In the rows, zero is written as 128.
[119 130 100 134 171 125 132 149 131 172  98  92 174 113 155 148 141 102
 159 144 142 121 165 132 107 154  92 124 150 142 136 124 136 104 133  83
 157]
8
[135 157 154 142 111 123 138 110  49 115 143  61 164 115 165 124 115  99
 114 189 124 142 136 118  91 115 128  65 125 146 128 156 162 142 114 123
 135]
0
[ 93 102 130 166 143  68 124 148 118 125  79 116 139 136 118 150 166 116
 152 112 153  71 170 160  70 126 104 113 110 170 120 113 131 143 126 132
 120]
6
[ 59 153  57 121 107 119 142 144 109 124 108  93 125 153 118 161 129  87
  82 107 161  84 158 113  83 143 133 135 126 134 130 166 178 145 124 100
 106]
2
[112 163  91 131 131 163 109 135 128 135 117 114 152 132  73 159 134 132
 151 116  96 111 103 123 131 117 123 113 114 118 165 141 143 138 137  22
  96]
8
[128 134  68 113 153 120 130 119 118  82 148 141 132 104 113 143 146  64
  68 148 150 138 143 160 130 159 104 124 118 165 119 137 105 122  61 188
 162]
4
[165 150  22 111 107  97 136 132  92 156 105 122 179 119 137 114 115 169
 151 149  83  84  71 120 160 105 135 144 129 135 154  69 137 141 132 177
 115]
0
[109 108 113 131  93 122  83 107 119 102 126 102 171 124  93  95 173  96
  80 140 127 146 105 114 149 116 115 142 176  69 128 129 144 124 102  28
 135]
10
[122 145  79 152 141  98 163 120 104 152 119 170 131  86 151 125 147 153
 147 123  70  66 119  77  96 182 155 172  68 135 119 176 155 150 207  99
 125]
5
[108 124  96 138 133 117 157 127 103 128 101 106 131 146 114 153 145 140
 165  86 174  95 172 133  95 141 125 123 103 176 140 156 114 138 114 150
 114]
1
[140 103 121 156 121 175 146  95 130 124 115 128 156 141 116 152 178 102
  97  94 128 125 121 136 222 138 136 118 177  88 125 144 148 127 179  77
 120]
8
[192 117 134 122 121 140  90 144  63 144  88 147 119 130 162 176 111 205
 173 104 121  70 174 125 103 191 175  98 133 112 123 138 114 148 142 117
 117]
0
[ 41 157 110 133 150 146 147 153 107 110 142  99 129 130 128 117 155 148
 101 155 155 107 151 158 140 134  96 124 160 196 173 133 153 122  91 102
 102]
9
[144 113  91 138 120 131 143  98  82 144  94 129 152 127 101 142 146  93
 102 115 134 134 110 107 173 125 147 103  98 132 108 146 160 133 129 136
 153]
6
[ 92 124 173 164 141 100 152 139 179 122 105 117 124 134 113 138  85  88
 142 108 180 119 153 135 106 132  98 175 126 145 123 103 117 132 147 187
 143]
9
[102 128  59  94 146  99 148 150  57 156  66  65 180 143 169 164 161 147
 142 117 173  87 138 130 119 130  88 143 167 128 154 116 176  88 117 106
 102]
10
[140 118  92  95 124 115  84 115  85 174 113  52 135 103 118 123  96  95
 139 167 114 107 171 144  80 169 105 148 125  94 125 124 180  73  62 112
 129]
3
[ 67 152 120 170 157 131 139 165  95 114 107 170 116  92 149 111 102 152
 109 101 160  93 147 128 109 126 111 195 173 146 199 100 106  94 136  57
 140]
9
[139 161  72 110 150 124 173 147  71 146 139 190 115 124 148 165 119 144
 116  54  93 101 112 107 178 147 142 196 101 153 117 155 105 110 152  97
 113]
8
[107 158 128 135 126  99 152 112  95  65 121 147 116  79 121 147 125  78
  65 123 135 105 190 169 140 115 145 118 135 144 114  76 116 116 111 171
 149]
1
[154 149  84 170 154  89 126 141 120 118  80 172 160  83 135 110 143 109
 113 138 126 114 172 122 108 134 167 151 127 131 124 113  88  99 130 140
 158]
5
[122 142 109 148 114 158 132 154 110 115 138 140 126 159 101 170 206 114
  92  48 172 114 154 129 121 150 160 101 145  87 118 196 145 169 124  57
  75]
10
[197 155 129 107 164 149 120  96  73 134 116 184 157 105 134 161 114  73
 109 115 105 106 114 131 104 225 173 134  46 156  76 117 158 173 110 171
 185]
4
[160 142  19  91 161 141 150  85 102  99  81 130 168  95  86  99 154 114
 129  99  85 103 168 102 176 145 116 112  77 141 151 183 131 127 113  89
 175]
5
[123 111  72 121  80 107  85 141 134  79 150  95 134 103 133  85 158 159
  95 137 123  95 107 114 114 119 157 157 200 126 146  64 138 161  69  84
 129]
10
[100 130 125 116 131 137 116  83 164 128  74 145 132 115  85 145 130 149
 134  80 114 119 122 122 127 118 161 102 131 199 134 132  96 134 143  81
 143]
10
[139 145  82 122 144 152 139 134  77  92 116 178 184 153 115 130 145  86
  80 125 109 129 128 115 117 131 107 129  56  88 114 141 141  95 155 110
 159]
2
[119 115  69 137 152 105 105 112  77 132  54 130 188 132 111 118 175  69
 127  92 147  63 148 153  97 157 115 146 125 111 134 125 162 180  98 105
 148]
4
[120 163 151 157 155 157 120 123  95 152 137 164 137 144 120 122 161 143
 121 166 121 176 159 122 153 156 167 130 148 144 157 141 114  74 150  42
  82]
4
[147 164  84  80 155 147 138 112 100 119  68 107 181 135  95 149 137 106
 137 122 108 132  85 123 194 171 123 118  84 151 154 110 153 145 134 122
 145]
2
[142 134 118 121 118 141 145 135  90 146 109 147 131 165 163 181 118 144
 128  92 166 140 143  78 142 153 128 116 163 133 162 148 110 152 177  62
 149]
6
[145  96  61 148 112 146 114 147  94 146 144  58 206 158 152 121 192  89
 116  88 165 102  92 133  67 112 129 151 160 132 117 130 177 140  52  85
 134]
8
[111 141 147  89 169 123 110 136 116 130 146 209  92 124 126 118 111 140
 136 119 101 121 165 143 139 179 112 172 102 147 112 102 106 136 115 108
 138]
4
[161 125  74 112 130 147 125  96  71  76 120  99 183 142 103  73 163  88
 141  96 114 112 151 118 110  92 133 120  98 121 152  74 173 166  74 116
 150]
4
[145 140 130 178 146 154 165 144 109  83 129  99 136 111 130 151 151 142
 116 144 163 131 176 112 149 118 143  97 159 137 173 123 165  86 150  97
 123]
0
[ 74 125 108 139  95  96 156 113  77 105 160 162 111 124 145 173 212 137
 132  60 127 115 113 113 135 164 144 140 120 175 115 100  88 219 158 145
 121]
1
[150 134 129 154 110 117 135 127  54 105  86 115 103 132 139 148  95 148
 143 140 163 105 105 123 170 178 147 108 117 184 151 134 115 197 105 178
 122]
6
[ 88  79 210 137  96 119 112 106 164 117 140 102  89 134 115 121 121 128
 133 176 138 153 131 115 162 121 114  88 154 119 105 119 151 173 153 131
 140]
6
[129  77 225 120 157 126  77  78 115  81 109  86 127  55 114 128 196 144
 157 154  91 170 131 140 148 153 142  94 134 144 105 112 126  87 109  82
 158]
5
[141 106  57  97 107 133  83 118  75 117 114  88 106  75 124 111 123 158
  87 175 116 119 177 130 153 122 172  83 176 162 144  97 139  74  35 104
 150]
6
[142 118 131 115 125 140 118 127  93 119 102 154 162 165 177 125  98 127
 108 149 125  96 182 136 158 149 106 125 162 110  99 124 117 142 150 118
 163]
8
[ 98  87  63 106 100 102 110 110 105  92 134 105 137 183 138 103 163 157
 106 141 135  75 195 110 104 140 147 160 156 189 113 128 146 142  88 124
 115]
4
[158 123 170 131 158 154 153 138 197  79 131 106  82 147 132 129  85 154
 140  81 164  95 147 127 152 158 113 138 185 115 174 138 158 151 167  77
 123]
7
[ 93 135  56 123 120 123 129 115 135 157 104 165 159 121 154 177 191 106
 126  69 107 101 126 116  74 193 154 106 120 180 123  83  97 195 184 126
 167]
2
[105  93 108  85 136 138 102 121 145 147 103  96 135 143 115 130 161 183
 167 130 111  92 140 135 126 126 127 122 152 147 141  98 169 138 123 120
 126]
3
[107 147 178 125 143 139 115 104  70  86 106 148 113 102 126 142 112 142
 109 106 128 129 109 122 139 177 108 132 126 161 157 190  94 132 128  18
 141]
10
[153 119 155 149 135 129  89 155 203 140 120 150 122 110 139 177 116 127
 135 102 146 124 124 135  69 149 188 113 163 174  99 138  58 170 122 130
 164]
8
[161 187 141 149 190 137 157 138 127 137 145 148 154 133 120 131 111  80
 122 104 130 148  96 123  93 173 136 135  55 201 111 143 145 139 115 122
 154]
7
[117 141 109 160 128 115 146 144  81  82 115 117 119 123 126 182 173 101
 100  99 152 113 140 151 112 166 172 125  97 175 111  96 127 120 113 193
  99]
2
[137 151 163 157 137 116 129 168  67 112  89 104 185 178 166 153 130 127
 135 163 158 111 132 124 157 130 124 149 161 102 132 113 155 144 157  94
 103]
8
[142 167 126 195 176 148 145 186 146 127 142 141 162 104 132 136 175 141
 145 179 119 128 104 145 135 139 141 113 128 136 161 123 132 127 159  97
 102]
8
[116 135 144 127 127 148 142 109 118 106 146 130 150 119 136 123 165 143
 111 128 111 144  98 131 169 131 157 117 138 185 129  88 122 154 134 161
 140]
9
[ 90 122  93 124 105 154  97  86  94 160 156 150 126 146 133  89 168 177
 139 107 109 160  85  80 108 138 195 141 148 239 152 148  84 174  90  54
 125]
4
[ 70 145 103 127 109 103 111  74  94 116  90 151 127 103 121 123 102 121
 115 161  89  96  92 138 159 139 123 153 154 157 164  54 123 161 154 122
 124]
4
[119 126  56 140 146 150 137 114  99 156  95 119 157 164 120  99 128 181
 142 148 124 110 106  83 153 145 135 133 121 169 154 162 168 110 148  81
 119]
7
[122 198 105 108 142 145 173 126 138 157 126 158 175 174 122 156 100  91
  93  89 162 131 173 122 104 115 148 146 119 193 125 105 134 106 133 103
 152]
1
[145 114  57 112 135 141 115 137 133 103 133  88 152 172 109 155 140 114
 102 119 176 172 164  87 103 123  98  96 155 119 143 203 104  83 103  73
 149]
7
[115  90 126 112 127 111 128  72 100 120  96  95 151 113 129 108 151  98
 125  91  93 115 110 111 130 171 115 164 111 140 125 150 139 110 151  66
 157]
2
[171 122  80 105 108 132 127 122 118  93 114  77 119 112  99 153  87 164
 140 132 122 101 151  99 151 112 142 119 134 120 153 119 158  96 115 133
 124]
0
[148 161 102 131 141 112 160 137 126  78 145  93 164 149 147 150 151 108
 103 108 118 118 138  94  76 100 120 100 146 104 164 169 149 131 190  43
 120]
7
[145 120 230 108 191 116  88 120 129  80  84 115 149 130 131 129 117 128
 144 117 123 121 118 147  80 143 110  89 121 158 118 176 122 157 124  59
 175]
7
[108 124 135 114 158 106 181 123 176 173 105  75 131 108 134 103 146 115
 186  90 160 140 188 110 108  85 141 100 150 139 143 167 133 150 147 125
 142]
1
[106 129  36 126 123 142 162  86 113 174 130  78 161 141 119 137 150  82
 143 136 116 138 163 116 162 174  88  99 104 191 118 174 120 134 120 132
 136]
8
[155 158  88 104 143  85 144 140 124 129  97  18 182 120 121 159 132  85
 129 110 159 138 160  85  92 134 136 147 152 142 169 211 128  99 106  68
 134]
9
[153 127 131 112 175 141 122 115 159 142 124 175 140 123 117 120 151 118
 143 153 112 153 154 158 149 162 129  96 113 138 116 133  92 133 138 168
 143]
4
[ 72 151  86 122 151 101 175 148  93 110 131 140 115  94 135 142 157 152
 132 126 101 121 162 122 173 117  88 142 129 121 169 118 106  96 182 128
 101]
9
[138 148 154 145 102 149 124  77  86 197 103 136 134 131 121  84 115 142
 159 142  92 149 102 123 222 158 167  83 137 138 125 165 119 202 150 119
 105]
0
[117 141 121 149 126 127 148 152 141 116 146  76 155 151 138 164 150  88
 135 108 193 125 166  88  55 175  98 142 131 137 138 124 171 151 132  73
 139]
10
[ 95 176  46 130 114 169 146 129  75 142 125 153 127 144 117  66  96 157
 123 120  97  84  73 108 133 146 146 153  78 166 176 147 158 173 116  87
 100]
2
[204 153  91 127 117 138 145 134 124 155 139 135 153 146 119 143 130  93
  98  89 163 142 152 138 133 152 178 134 139 102 115 176  95 111 100 140
 117]
1
[ 67  87 125 127 111 104  85  67 120  98  66  80 174 132  94 119 169 162
 143 201  78  95 150 132 142 115  83 120 150 115 142 114 154  64 175  49
 108]
5
[213  81  20 126 117 166 138 119 107 137 140  90 150 115 147 146 139 137
 171 131 116 103 130 101 159 214 102 129 108  95 133 126 133 133 129 169
 156]
8
[127 137  79  78 125 125 128 126 128  96 178  70 162 117 125 152 171  86
 115  89  83  98 137 117  93 124 115 126 114 153 107 111 176 165  92  63
 155]
8
[158 126  75  98 116 130 126 123  61 127  90 127 180 148 153 162 177 151
 117  75 131 104 141 117 175 114 164 108 176 138 128  86 144 152 128 117
 141]
0
[165 183 153 109 120 106 146 134 149 148 133  57 135 158 116 176 132  70
 130 123 149 163 179 142 139 138 153  56 149 156 130 146 128 164 119 118
  93]
6
